Below is a small trained network, with its code and all its weights. Each question gives an input and a class and asks what happens when units are switched off, that is, made to give their printed mean instead of their output.

import numpy as np


def w(rows, s, z=0):
    codes = np.array(rows[::2]) - 128.0
    scale = np.full(codes.shape[1], s)
    scale[-1] = z or s
    return codes * scale


def norm(h):
    return h / np.sqrt((h * h).mean(-1, keepdims=True) + 1e-5)


def f(y):
    return y / 2 * (1 + np.tanh(0.7978845608 * (y + 0.044715 * y**3)))


def log_softmax(a):
    a = a - a.max(-1, keepdims=True)
    return a - np.log(np.exp(a).sum(-1, keepdims=True))


def net(x, mask):
    res = np.array(x, float).reshape(1, 7) / 4 @ E
    u = 0
    for l in range(2):
        y = f(norm(res) @ A[l][:, :-1].T + A[l][:, -1])
        res = res + np.where(mask[u : u + 4], y, B[l][:, -1]) @ B[l][:, :-1]
        u += 4
    return log_softmax(norm(res)[-1] @ U[:, :-1].T + U[:, -1])


A, B = {}, {}
E = w([
[204,210,200,164,139,62,29,121,227,161],'x0',
[117,187,103,96,88,147,120,165,111,130],'x1',
[135,119,128,139,129,125,150,130,148,123],'x2',
[128,144,130,104,142,100,124,129,103,115],'x3',
[255,138,151,43,186,212,100,145,226,189],'x4',
[165,227,150,207,178,171,66,135,172,51],'x5',
[122,121,138,130,147,112,96,117,90,132],'x6',
],0.0085)
A[0] = w([
[129,170,201,141,56,121,123,108,73,130,50],'0.n1',
[185,117,91,132,188,193,123,180,93,75,79],'0.n2',
[115,146,151,187,73,137,101,98,114,1,16],'0.n3',
[103,142,145,135,43,54,145,65,145,141,251],'0.n4',
],0.0084,0.0028)
B[0] = w([
[118,125,190,107,143,125,174,36,143,230,152],'0.n1',
[173,173,145,228,121,162,200,26,74,127,193],'0.n2',
[247,53,67,22,115,140,145,160,154,191,227],'0.n3',
[132,147,226,174,125,148,193,133,128,134,254],'0.n4',
],0.012,0.0047)
A[1] = w([
[254,114,121,111,86,62,56,157,169,162,88],'1.n1',
[165,49,76,91,121,138,197,124,78,144,72],'1.n2',
[160,88,69,73,127,115,160,158,113,133,2],'1.n3',
[166,111,107,101,99,151,101,79,133,72,150],'1.n4',
],0.0085,0.0036)
B[1] = w([
[24,66,36,79,101,108,130,187,69,99,244],'1.n1',
[101,142,122,90,176,147,4,153,187,67,254],'1.n2',
[190,180,149,185,225,95,105,102,141,118,170],'1.n3',
[122,227,148,172,156,108,9,81,92,244,155],'1.n4',
],0.011,0.0075)
U = w([
[48,16,78,57,98,68,199,218,99,100,193],'0',
[160,172,72,87,235,139,37,144,201,94,3],'1',
[176,178,201,200,131,123,254,26,123,158,182],'2',
],0.0095,0.0026)

Each question gives the input, the list of numbers given to net, and the class t.
The units are the neurons (one row each of A and B). Each row of codes is followed by its name. A weight is (code - 128) times the scale printed after its matrix; where a second scale follows, it is the last column's (A, B and U).
mask holds one flag per neuron, layer by layer. A switched-off neuron (its flag False) gives its mean, the last column of its row in B, instead of its output. The means were averaged over made-up inputs and are rounded, as every weight is.
A unit's drop is (log p(t) with every unit on - log p(t) with that unit switched off) / (log p(t) with every unit on - log p(t) with every unit switched off).
The circuit of an input: a set's keep is (log p(t) with only the set's units on - log p(t) with every unit switched off) / (log p(t) with every unit on - log p(t) with every unit switched off). Starting from all 8 units, units are removed one at a time, each time the one whose removal leaves the highest keep (on an exact tie, the one counted first), for as long as the keep stays at least 0.8.
units of the circuit, in order: the units of the circuit, biggest drop first
k most important neurons: the k neurons with the biggest drops, biggest first
input [3,1,8,-3,8,-4,7], class 0: units of the circuit, in order : 1.n1
input [8,6,-7,2,-1,2,2], class 0: units of the circuit, in order : 1.n1; 1.n2
input [2,5,0,8,-3,7,-2], class 0: units of the circuit, in order : 0.n3; 1.n1
input [0,1,-5,-5,7,3,7], class 2: units of the circuit, in order : 0.n2; 1.n2
input [-2,-1,-2,-8,-8,5,0], class 1: units of the circuit, in order : 0.n3; 1.n2
input [7,-7,8,-4,6,-1,3], class 0: units of the circuit, in order : 1.n1; 1.n2
input [-5,-7,3,5,2,-7,-6], class 1: units of the circuit, in order : 1.n2; 1.n1
input [4,-7,-2,-3,-5,2,8], class 0: units of the circuit, in order : 0.n3; 1.n1
input [-4,-1,4,2,-6,1,3], class 1: 3 most important neurons : 0.n3; 1.n2; 1.n1
input [3,2,-2,8,0,-2,3], class 2: 2 most important neurons : 0.n3; 1.n1
input [7,7,-8,8,-3,4,8], class 0: units of the circuit, in order : 1.n1; 0.n3; 1.n2
input [6,-6,0,-6,-5,2,-3], class 0: 3 most important neurons : 0.n3; 1.n1; 0.n2
input [-5,8,8,1,5,1,-5], class 2: 3 most important neurons : 0.n2; 0.n3; 1.n1
input [-1,2,-3,8,5,4,-1], class 2: 2 most important neurons : 0.n2; 1.n2
input [-4,1,-6,-3,2,7,7], class 2: units of the circuit, in order : 0.n2
input [4,-8,0,-7,-8,0,8], class 2: 4 most important neurons : 0.n4; 1.n1; 0.n1; 1.n2
input [-6,-3,3,-7,1,8,-4], class 2: 2 most important neurons : 0.n2; 1.n1
input [5,-3,-7,-4,-7,2,-6], class 0: 3 most important neurons : 0.n3; 1.n1; 0.n2
input [8,4,-2,4,0,6,3], class 0: 2 most important neurons : 1.n1; 0.n2
input [4,0,-5,6,-2,-1,-8], class 2: most important neuron : 0.n4
